In the rows, 128 means zero.
Each name stands for a flat space through zero: a line, a plane or more. A row that begins with a name and a colon came from that space; any other row is followed by the name of the space it lies nearest, among the names in its block.
qh_ft: [109 170 156 158 129 123  58  64 136 155 144 186 100 133 120  96 123 154
 150 124 109 118 164]
nr_rm: [136  90 115 138 130 123 120  92  90 139 120 157 104 101 112 119  99  96
  80 128 133 111 179]
gd_gb: [148  98 135 121 102 145 138  96 124 138 131 149 155 143  95 120 142 123
 122 126 133 176 121]
lm_nc: [103 142 151 140 116 197 187 108 186 113 154  89 175 168 135  99 143 148
 195 163 103 164  82]
zd_ht: [ 79  71 199 129 139 146  89  52 118 126 169 161 165  93  84  93 104 181
  89 109  60 222 139]
qh_ft: [206 132  79 120  94  79  93 186  92 137 116 166 108 135 135 163 149 127
 118  98 167 103 128]
gd_gb: [110 164 175 115 126  63  62 130 157 126  96 157 113 141 137 135 138 189
 159 113 130 120 101]
zd_ht: [192 149 108 144  72 105 105 147 142 122 118 175 116 166 152 126 142 167
 184 131 149  97 111]
zd_ht: [ 86  87 171 134 140 129 106  92 120 125 146 139 149 103 112 113 106 163
 107 120  80 170 126]
nr_rm: [100 165 166 127 120 140 127 129 181 127 138 110 163 169 135 123 159 176
 197 135 109 162  66]
gd_gb: [167 110 139 120  98 156 145  78 139 105 127 165 127 130 106  90 118 130
 116 139 143 153 164]
nr_rm: [143  83 105 145 113 127 127 110  90 154 128 150 132 126 112 133 120 103
 107 126 128 128 138]
zd_ht: [148 138 134  93 138 161 134 146 123 113 173 115 157 112  98 129 156 131
  91  97 125 207 134]
qh_ft: [124 184 153 144 116 160 131  83 185 110 132 144 110 154 142  81 124 152
 184 158 128 109 147]
lm_nc: [116 155 149 165 133 136  55  98 122 128 187 178 112 106 137  95 109 187
 137 109  73 135 164]
lm_nc: [103 158 150 152 130 148 109 103 152 133 155 136 132 140 136 106 129 159
 168 135  98 133 123]
nr_rm: [ 59 129 146 125 179  85  99 199 119 125 138  73 142  98 160 170 122 166
 125 104  80 123  76]
lm_nc: [ 81 205 151 157 152 120  71 119 156 152 149 133 110 143 149 121 139 162
 182 125 100 103 121]
nr_rm: [ 81  96 114 171 152  57  89 148  93 142  91 131  82  97 177 150  71 134
 124 138 102  23 132]
gd_gb: [139  62 131 116 116 127 147 119 105 118 121 133 149 112 109 129 114 125
  90 125 124 159 126]
zd_ht: [129 142  95 147 136 103 113 176 109 142 128 117 111 126 158 155 127 123
 140 122 126  79 117]
zd_ht: [188 123 116 152  73 122  97 165 131 102 164 173 141 142 158 120 131 208
 174 115 103 134 102]
qh_ft: [154 113 110 133 102 109 117 178 116 131 139 131 152 143 142 154 146 158
 151 112 119 138  80]
qh_ft: [ 82  80 123 161 154 141 126 101  89 152 147 121 130  97 124 125  94 106
  96 132  86 120 147]
gd_gb: [165 169 146 107  98 150 135 119 173 105 134 143 139 160 120 106 158 156
 164 131 149 163 119]
nr_rm: [ 76  77 156 141 135 132 103 110 103 172 162 122 189 131  97 146 143 150
 126 106  71 204  72]
nr_rm: [168 176 105 117 130 179 146 146 135 110 173 120 126 125 124 114 149 114
 121 118 140 150 160]
gd_gb: [163 108 130 116 117 147 160 113 137  69 122 143 104  99 137  91  88 135
  98 145 139 114 182]
qh_ft: [100 125 139 151 135 140 109  37 116 176 118 164 109 133  94 104 118  86
 117 141 132 120 172]
gd_gb: [119 123 133 106 143 132 149 154 132 111 129  96 142 117 127 139 132 126
 112 123 128 147 115]
gd_gb: [199 122 111 145  84 136 144 123 145  56 121 176  80 112 170  78  75 164
 137 156 141  65 190]
zd_ht: [147 140 103 136 129  95  77 211  97 130 168 130 135 114 154 165 144 172
 131  85 101 130  97]
qh_ft: [135 136 122 135 123 137 133 101 130 135 118 141 111 134 124 115 123 107
 129 140 143 109 153]
lm_nc: [152 101 120 151 107 122 102 105 105 127 137 175 113 115 129 111 104 143
 117 125 116 116 158]
qh_ft: [133  92 132 117  99 110 126 138 119 168 118 128 184 169  99 164 173 132
 149 113 132 185  50]
zd_ht: [153 146  87 130 125 137 167 183 133 111 125  94 120 136 161 142 131 109
 146 141 147  87 119]
nr_rm: [138  50 145 100 105  97 142  87 108 140  71 151 143 130  85 137 123 103
  86 130 158 157 120]
lm_nc: [116 131 151 129 115 171 166 104 169 116 138 110 160 155 125 105 138 143
 167 151 116 160 101]
zd_ht: [148 162 129 126 115 100  75  97 120 169 112 178 107 150 101 133 155 116
 132 111 159 127 145]
lm_nc: [111 117 115 133 146 150 151 145 116 132 148  96 142 117 130 137 127 109
 116 128 113 135 122]
lm_nc: [167 192  91 145 122  76  69 192 120 128 126 154  76 130 175 149 133 153
 157 109 144  50 138]
nr_rm: [148 111  90 144 138 160 122 126  77 145 177 139 126  98 111 127 122  94
  79 108 114 144 173]
lm_nc: [159  86 178 113  89 139 111  52 140  97 131 197 139 120  89  78 111 175
 106 125 121 193 160]
gd_gb: [117 136 104 158 138  93 104 169 113 131 122 124 100 118 172 145 106 141
 145 130 114  58 123]
qh_ft: [118  87 106 150 134 135 140 135  97 137 139 118 133 112 136 135 107 112
 112 132 107 114 129]
[209 104 108 117  78  84 109 136 112 104  92 191  97 127 132 126 116 143
 112 121 170  99 155]
lm_nc
[160 122 122 100 125 135 143 163 125  95 141 118 138 112 125 132 134 137
 102 113 136 157 131]
lm_nc
[119 116 116 186 111 145 121  54 121 157 123 170  99 140 134  92  94 108
 153 163 118  72 168]
zd_ht
[110  81 131 136 129 123 134  84 105 153 106 139 129 123 106 127 112  96
 103 137 129 127 139]
lm_nc
[151 125 164  63 112  98 144 114 159 107  66 135 134 145  94 133 151 125
 110 126 186 165 116]
lm_nc
[183 174  98 174  88 152 119 100 147 115 140 182  80 149 161  83 110 139
 179 156 141  58 180]
gd_gb
[121 130 171  48 147 142 182 130 166  92  99  80 159 126  89 132 156 111
  91 124 166 204 112]
zd_ht
[ 56  99 149 139 167 119 113  68 102 181 112 122 128 115  95 134 115  83
  95 130 113 132 139]
lm_nc
[117  52 165 137 121 148 105  36  95 130 151 185 140  91  80  87  90 140
  68 120  90 188 178]
lm_nc
[122 116 135 131 117 132 141 175 144 110 150 100 169 140 150 141 138 176
 164 125  96 154  65]
qh_ft
[122 136 137 139 108  73  74 156 129 158 115 147 142 160 140 160 154 173
 176 111 118 124  64]
gd_gb
[171 100 123 121  92 154 181 202 158  48 156  99 167 127 173 120 118 200
 161 138 102 149  80]
zd_ht
[ 87 112 176  71 161 120 153 130 147 107 103  84 154 111 100 140 137 125
  89 119 135 186 106]
zd_ht
[159 150 126 134  99  74  63 145 122 148 117 178 116 150 134 146 149 166
 156 105 139 115 108]
zd_ht
[ 63 130 188 111 180 123  96  80 132 113 134 128 112  78 109 103  97 144
  77 117  97 153 172]
nr_rm
[151 140  70 187 115  99  76 195  87 148 165 148 107 125 183 154 119 158
 163 112  95  59 116]
zd_ht
[110  86 116 140 137 138 154 154 110 123 143  97 150 113 141 140 113 127
 119 131  99 131 106]
qh_ft
[ 83 163 175  83 180  85  68 117 123 143 116 128 114  99  93 145 144 127
  76  88 135 164 146]
lm_nc
[155 101 143  66 131 102 136 137 116 105  96 130 131 105  92 143 137 113
  61 105 167 173 141]
lm_nc
[ 85  88 150 107 152 177 189 105 133 128 138  74 177 122  95 125 133  96
 101 139 113 194 109]
lm_nc
[143 181 167 100  98 123 107  40 173 172  81 177 126 194  70 111 183 106
 163 135 191 164 127]
qh_ft
[172  86 147 145 103 129  54  78  87 100 183 226 111  73 109  80  85 193
  72  94  83 168 206]
lm_nc
[105  91 110 157 135  84 108 147  94 148 109 129 115 115 152 152 101 127
 125 129 110  76 115]
nr_rm
[165 138 119 152  76  52  76 167 140 129  89 176 108 165 174 147 130 192
 199 129 138  63  80]
zd_ht

Each name stands for a flat space through zero: a line, a plane or more. A row that begins with a name and a colon came from that space; any other row is followed by the name of the space it lies nearest, among the names in its block.
ppns: [123 103 133  95 138 160  79  85 167 125  75 142 131 148  98 110 167 154
  79 147 131 118 133]
ppns: [113 152 137 128 107  96 183 125 109 146 201  78 157  94 170 124 131 136
 136 158 182 146 122]
gmdd: [ 68 119 116 104 177 116 159 145 178 146 135 147 158 145 103 125 127 209
 148  93 127  96 104]
mmdn: [ 97  91 136 142 127 138 119 151 142 121 137 123 149 101 107 130 118 142
 102 123 165 122 133]
pbpg: [157  97 131 130 131 147 142 176 112  86 117  97  80 140 118 104 135 118
 173 105 117 152 154]
mmdn: [140  94 151 157 107 169 121 129  94 109 129 137 100 153 129 145 110  62
 135 137 136 124  86]
mmdn: [ 97  62 189 173  59 159  99 187 134 114 145 120  75 116 120 142 129  65
 144 124 181 120 151]
gmdd: [172 133 117 150 138 127 138 160  81  96 119 118 113 117 126 122 100 101
 149 111 111 152 140]
gmdd: [144  90 108 120  80 203 119  93 172 147 164  83 181 138  81 184 111 133
  84 124 116  96 100]
pbpg: [127 129 106 138 129 116 142 105 113 129 155 127 133 156 161 137 123  92
 128 139  85 126  98]
ppns: [119  82  90 153 160 120  68 123 157 103  79 214  89 141 135 142  97 142
  85 137 103 122 131]
mmdn: [ 90  76 156 130 127 162 154 165 147 124 149 123 104 141 112 132 130 145
 163 112 171 114 100]
gmdd: [130 182 129  95 199 141 133  53  69 151  80 170 139 158 149  98 183  88
 115 138  81 134  57]
mmdn: [146 143  97 120 154 134 162 131 124 126 137 114 170 149 101 142  95 150
 147  95  85 113 100]
ppns: [144 149 135 117 136 111 118 166 148 123  85 152  89 129 108 118 125 166
 172  98 121 128 175]
gmdd: [192 144  89 120 123 166 153 109 102 129 146  89 137 135 125 151 120 106
 137 112  69 141 112]
gmdd: [ 86 147 170 170  97  73 121 125  93 132 151 155 133 150 171 130 109  47
 138 158 140 109 102]
ppns: [123 111 107 111 167 132 113 104 131 110 101 126 150 135 119  98 151 144
  88 136 109 136 126]
gmdd: [ 72  79 158 189 115 124 102 143  88 106 149 133 168 116 130 128 107  38
  78 142 152 114  96]
ppns: [182 113 113 128  91 191  69 114 171 137  80 171  78 160  88 186 105 119
 129 104  77 101 137]
pbpg: [ 95 124 161 103 152  98 150 161 130  99 116  78 158 138 101  59 164 159
 150 119 153 132 157]
mmdn: [163 132  71 126 168 131 143 107 116 113 129 127 167 118 120 139  88 166
  96 129 107 139 107]
gmdd: [155 141 115 104 161 142 130 122 121 124  95 133 110 120 120 111 148 156
 132 119 119 148 138]
ppns: [171 141 110 105  80 158 109  79 170 155 137 113 133 125 121 167 125 157
  99 153 131 123 140]
mmdn: [118 124 121 135 161 140 131 170 131 123 105 146 140 136  83 135 106 138
 154  68  91 106 122]
mmdn: [196 164  62  98 171 132 130 118 117 130  99 120  99  94 142 115 159 158
 125 105  57 175 177]
ppns: [117 115 131 151 121 117 122 123 125 124 135 163 110 139 151 145 100 116
 125 150 146 122 105]
ppns: [ 81 125  90 146 179  65 134 159 120 119 148 120 175  63 147  95 134 153
  85 115 120 151 169]
pbpg: [141 119 127 147 149 146 151 133  75 107 127 139 102 173 143 128 117  63
 166 114  83 129  74]
gmdd: [ 55 105 169 167 146  68 117 183 119 103 119 167 124 118 137  96 110 120
 135 130 181 120 138]
pbpg: [101 119 141 122 147 142 120 153 126 150 119 142  80  72 145 111 187 130
 128 111 151 154 159]
gmdd: [140 150 143 128 111 103 123 131 127 127 119 137 100 133 145 122 127 127
 149 142 141 135 149]
pbpg: [114 149 156 109 120 147 111 134 155 167 108 144 126  86 101 137 152 163
 123 112 169 119 151]
mmdn: [ 99 113 147 123  91 121 153 106 146 136 185  85 165 131 143 131 128 142
 112 172 188 120 108]
pbpg: [123 143 139 136 183 156 156 148  60 148 113 177  52 104 168 120 168  78
 175  96 115 158  89]
ppns: [ 88 112 134 141 133 125 134 185 131 140 150 106 127  75 123 118 158 120
 135  84 127 137 169]
ppns: [113 111  78 140 204  82 137 161 111  92 115 142 128 107 146  89 125 154
 117 109  92 158 151]
gmdd: [146 141 153 149 111 172  50  70  91 150  77 186 127  86 126 152 137  59
  44 163 156 130 109]
pbpg: [117 130 141 136 137 111 144 174 108 129 132 135  59 105 165 106 163 108
 177 109 128 157 160]
mmdn: [105 180 124 112 129  48 135 116 169 146 130 152 158 146 140 124 105 191
 141 144 136 106 146]
pbpg: [ 32 141 188 108 143 101 111 118 149 156 113 132 202 122  97  88 176 140
  94 130 175  90 120]
mmdn: [116 118 118 142 113 107 108 126 142 124 144 112 170  86 125 130 113 146
  74 149 160 132 157]
pbpg: [167 135 114 129  55 130 105 114 184 137 144 111 146 147 103 179  78 153
 122 138 120  99 156]
pbpg: [127 119  89 115 134 173 125  76 134 167 154 128 130 114 153 156 168 108
  85 131  83 133  99]
[122 163 139 130 101 105  90 157 137 148 113 101 149  87 106 115 167  95
 119  88  83 126 211]
mmdn
[ 88  66 167 154 120 165  75 139 132 104  95 147 142 140  83 124 126  85
  86 126 151 100 112]
pbpg
[113 113 178 139 101 167  96 199 151 142  89 156  64 126  81 143 146 100
 187  58 118 103 166]
ppns
[135  79 106 106 131 182 149 142 177 113 141  80 172 152  59 144 105 190
 128  95 121 103 113]
gmdd
[ 74  78 175 113 156 187  96 110 110 137  98 136  98  87 134  82 231  95
  74 148 185 152 116]
mmdn
[177 124  81 118 131 130 150 137 140 118 145 109  91 109 149 137 118 174
 143 128 117 162 160]
mmdn
[153  99  65 130 139 128 153  99 132 118 172 120 106 117 183 144 114 158
 103 167 126 163 115]
ppns
[111 135 176  94 129 176 113 149 154 157  90 123 130  94  66 118 174 166
 135  91 174 116 151]
pbpg
[ 83 109 148 120 134 138 156 107 135 134 158 114 180 148 118 126 123 145
 113 149 175 104  68]
mmdn
[ 81 159 121 130 150  98 108 122 155 185 123 203 111  75 159 149 143 161
 108 123 145 123 139]
gmdd
[161 138 121 159 104 123 108 126 102 113 123 134 139 138 124 150  84  78
 120 129  99 122 126]
mmdn
[173 163 114 118  73 121 138 125 164 153 153 117 104 133 136 171 101 157
 165 128 119 122 157]
gmdd
[200 109 132 131  89 179  93 105  95  96 107  84 109 115 120 121 144  76
  90 158 132 162 154]
gmdd
[ 91 143 142 126 142 103 109 137 131 135 114 120 182 101 103 102 148 131
  96 114 131 118 154]
ppns
[ 59 122 140 166 134  97 148 125  96 138 177 138 178 152 155 135 112  56
 123 128 106  97  64]
gmdd
[143 117  96 135 111 130  84 153 186 142 109 165  84  93 119 164 114 170
 118 104 110 128 192]
ppns
[111 150 119  95 116  84 177  98 170 147 181  98 157 145 157 126 123 206
 141 170 170 123 118]
mmdn
[ 95 127 162 139 130 121  93 156 132 133  92 162 112 123 110 117 145 103
 133 104 126 113 149]
mmdn
[104 115 160 157  67 117 138 171 148 127 170 101 151 149 104 155  85 105
 163 111 142  90 131]
mmdn
[178 172  95 124 116  70 195 102 104  93 171  77 180 236 145 129  59 115
 190 145  53 109  82]
pbpg

Rows lie near named flat spaces through zero. A row that begins with a name and a colon came from that space; any other row is followed by the name of its block's space that it lies nearest.
fg_cj: [129 127 141 129 116 141 124 117 133 135 133 104 112 116 142 123  87 110
 157  98 138 121 117]
fg_cj: [128 153 136 119 144 183 177 106 115 119  62 140  67  85  59 123 147 129
 109 204 139  75 205]
jf_gt: [ 96 162 110 146  64 154 119 110 147 165  95 115  69 116  95  78  86 144
 121 117 127  78 148]
jf_gt: [ 87 122  73 163  65 155 112 101 121 101 156 197 151 110  82 143 126  80
  85 105  94 139 179]
pm_sc: [116 122 123 150  99 141 100 146 132 136 101 102 180 137 107  90 133 110
  80 129 135 134 104]
fs_fq: [ 99 152  82 113  91 150 132 141 121 130  97 109 170 133 105 108 107 127
  94 112 168 128 128]
jf_gt: [129  76 146 123 129 134 150 120 105 101 145 136 148 108 143 144 118  74
 142 117 107 142 107]
jf_gt: [ 94  87  98 143  78 139 138 108 107 100 155 184 147 108 111 140 122  74
 107 107  81 139 141]
pm_sc: [141 133 149 133 135 120 111 132 142 145 131  98 119 136 149 117 113 137
 148 114 137 127 105]
pm_sc: [120 161 102 129 115 157 121 114 132 121 129 128 131 117 110 142 102 118
 128 107 161 128 164]
fs_fq: [ 95 130  93 122  78 149 145 106 119 122 135 149 112 109 116 131  86 106
 135  94 124 116 148]
cp_lz: [144 126 138  90 166 162 172 117 104  94 122 112 138  98 135 170 102  92
 162 123 174 136 146]
fs_fq: [130 121 151 128 113 128 130 111 136 145 142 108  81 115 156 120  79 120
 178  94 121 111 109]
cp_lz: [111 172  73 123 108 131 111 124 135 124 150 145 148 140 122 151 110 143
 123  91 159 144 158]
fs_fq: [ 93 178  64  82  99 141 169 127 118 135  99 133 109 128 108 126 100 169
 125 118 169 104 159]
pm_sc: [124  98 147 139 123 151 146 125 114 117  97 133 128 106  97 110 147  96
 100 167 105 113 134]
gq_nl: [133  89 172 133 139 163 167 119 107 115  78 125 104  89  91 107 150  90
 109 191 103  96 140]
pm_sc: [112 151 102 117 117  91 130 151 136 157 108 137 115 162 123  99 160 198
 102 152 117 113 117]
gq_nl: [ 90  85 114 148  68 168 155  94 104 103 124 178 109  82  85 122 112  60
 107 130  75 107 160]
cp_lz: [189 136 197  93 216 135 144 131 131 125 127  54 113 117 181 159  98 125
 207 123 192 135 105]
fg_cj: [129 122 138 123 125 143 140 110 124 123 137 125 104 107 136 139  96 106
 159 109 130 121 134]
gq_nl: [ 80 134  52  69  81 108 170 148 102 127 126 133 168 149 147 126  94 151
 123  82 153 138  97]
jf_gt: [123  58 135 172 116  83  97 138 122 110 177 190 175 148 136 132 191 101
  87 138  38 167  97]
fs_fq: [122 120 117 118 139 112 177  81 116 106 179 230  26 101 126 187 142 143
 175 144  62 107 199]
cp_lz: [ 92 116  88 110  89 121 156 137 110 127 112 150 142 133 114 111 132 135
  98 131 112 121 120]
gq_nl: [167  90 224 169 165 173 127 114 130 126  80  95  91  84  95  99 152  77
 121 199 105  95 136]
fg_cj: [173  77 211 198 158 101  58 131 156 138 166 116 134 138 156 115 164  99
 133 139  70 150  84]
jf_gt: [168  91 194 103 183 131 153 136 115 119 121  73 134 113 171 138 111  99
 177 131 150 135  81]
cp_lz: [103 145 107 117  98 134 146 136 126 148  84 121 109 131 101  90 129 157
 101 150 131  96 131]
cp_lz: [104  91  89 177  85  97  80 119 130 103 207 211 179 145 129 155 156  94
  94  91  57 177 132]
cp_lz: [116 134 111 147 107 129 112 123 134 130 134 149 129 131 111 123 136 128
 108 127 113 128 143]
gq_nl: [ 76  99  58  65 104 138 232 129  64  82  97 201 147 107  88 150 155 118
  86 167 108 119 162]
gq_nl: [127 149  75  97 134 117 105 149 122 103 175 106 237 158 173 176  92 114
 140  45 200 198 100]
fg_cj: [120 122 130 124 121 141 150 121 119 126 108 136 107 113 110 119 130 123
 121 148 118 109 141]
gq_nl: [182 145 176 142 218 118 117 132 141 121 124 138 106 133 117 156 202 161
 126 201 128 132 166]
cp_lz: [ 74 152  36 123  62 111 120 134 124 127 148 179 165 154 111 129 126 151
  86  91 121 143 142]
fg_cj: [148 132 151 126 164 160 155  97 120 103 130 150  82  90 110 166 129 105
 155 153 130 115 185]
fg_cj: [149 196 145 130 160 192 132 112 142 136  66  90  80  98  74 122 121 141
 126 174 192  87 201]
jf_gt: [142 143 141  43 170 140 207 133 103 127  92  70  99 111 165 143  76 146
 195 122 198 107 109]
pm_sc: [119 157 108 133 111 134 108 134 140 142 118 112 139 139 119 114 117 142
 115 115 152 126 131]
fs_fq: [164 134 171 121 181 101 124 142 141 145 124 102 103 144 155 127 151 167
 153 155 134 124 108]
fg_cj: [135 160 108 120 131 113  92 139 145 136 160  98 166 155 165 144  94 142
 152  68 175 160 106]
gq_nl: [130 112 134 109 144 142 158 135 108 111 104 123 148 116 118 132 140 111
 116 152 138 129 127]
pm_sc: [164  90 197 149 151 153 108 113 132 117 149  80 135 100 161 138  86  57
 176  97 136 142  97]
jf_gt: [111 190  96  88 114 147 159 124 132 152  88 101  79 124 116 115  87 176
 147 122 182  89 154]
pm_sc: [108 135  79 124 106  77  98 167 134 142 143 135 196 183 145 113 156 172
  86 108 126 162  85]
fs_fq: [126 143 131  89 136 112 174 115 126 145 128 132  46 121 152 134 101 171
 184 126 126  94 134]
fs_fq: [162 150 157 126 180 107 116 139 145 142 127 109 109 145 145 134 154 170
 145 153 142 128 126]
[106 148  99 161  72 168  84 109 142 127 144 118 154 116 110 123  73  82
 119  67 151 137 145]
fs_fq
[126 119 135 117 129 133 144 134 120 129 108 115 130 123 126 117 127 124
 124 139 132 120 117]
gq_nl
[142  95 165 128 148 126 148 121 119 122 126 132 103 112 136 130 138 113
 144 151 101 119 120]
pm_sc
[180 144 185 159 184 114  66 150 162 149 130  69 149 154 152 118 150 145
 135 138 156 147  98]
fs_fq
[128 171  96 121 125 137 108 116 140 124 160 124 136 132 142 161  88 131
 156  74 173 146 151]
pm_sc
[149 166 136 132 139 165 101  98 146 121 165  94 117 107 151 168  53  94
 192  59 188 141 153]
pm_sc
[ 84 151  74  99  83 157 173 129 108 129  73 138 121 116  80 103 119 141
  89 147 145  95 157]
cp_lz
[142 117 158 156 141 127 111 133 137 134 114 126 123 129 112 109 163 128
 106 166 105 121 128]
fg_cj
[145 135 154 130 141 128 116 122 141 140 136 100 106 126 150 128 103 130
 163 111 141 124 117]
pm_sc
[116 131 112 109 121 137 155 120 116 119 124 140 117 117 123 138 116 125
 135 125 133 120 143]
fg_cj
[105 148 102  81 106 130 168 140 117 147  89  96 116 132 133 103  93 159
 136 118 163 103 109]
fs_fq
[175 129 148 147 190  96  77 127 146 106 211 143 165 150 178 196 145 121
 166  93 134 190 127]
fg_cj
[206  91 221 139 226 130 109 113 133  96 186  98 135 108 189 193 121  71
 207 113 141 170 112]
cp_lz
[143 153 170  94 154  83 150 167 147 199  56  56  57 163 152  53 145 237
 143 183 139  71  69]
gq_nl
[181  96 236 119 190  68 140 135 150 178 132  81  20 139 203 101 132 185
 215 158  85  91  57]
pm_sc
[118 163 100 128 110 105 100 149 147 157 123 109 143 163 134 104 128 176
 112 112 148 130 110]
pm_sc
[153 133 167 179 152 219 120  74 127  85 116 153  96  57  55 163 134  43
 119 170 130 112 233]
cp_lz
[109 117  88  51 136 141 214 120  80  86 132 147 141 104 144 179  93 107
 162 106 161 137 140]
jf_gt
[137  95 125 138 150 103 118 137 117  99 165 168 179 141 138 160 173 111
 108 135  98 169 121]
jf_gt
[128  96 122 179 111 182  94  87 118  67 186 175 183  86 102 185 110  11
 118  86 114 173 179]
gq_nl
[121 136 131  90 124 116 175 111 124 146 129 128  45 116 155 130  88 161
 189 116 122  92 127]
fs_fq
[127 135 118 106 129 142 149 108 120 114 150 132 112 110 144 160  86 111
 170  93 147 131 143]
fg_cj
[143  90 173 104 148 128 161 131 114 128 117  90 116 113 162 121 103 106
 168 126 130 120  83]
jf_gt
[165 159 186 161 154 136  77 136 168 169  99  59  99 137 130  88 126 153
 137 146 154 107 114]
jf_gt
[161 102 176 142 158  56  82 155 155 160 172  98 133 174 202 116 143 165
 163 107 100 154  45]
cp_lz
[125  93 175 155 101 163 129 114 127 138  94  96 101  95 111  83 103  79
 127 139 106  96 111]
gq_nl
[117 145  96  76 159 175 230  88  84  76 105 203  66  72  74 193 144 119
 138 186 134  97 240]
fg_cj
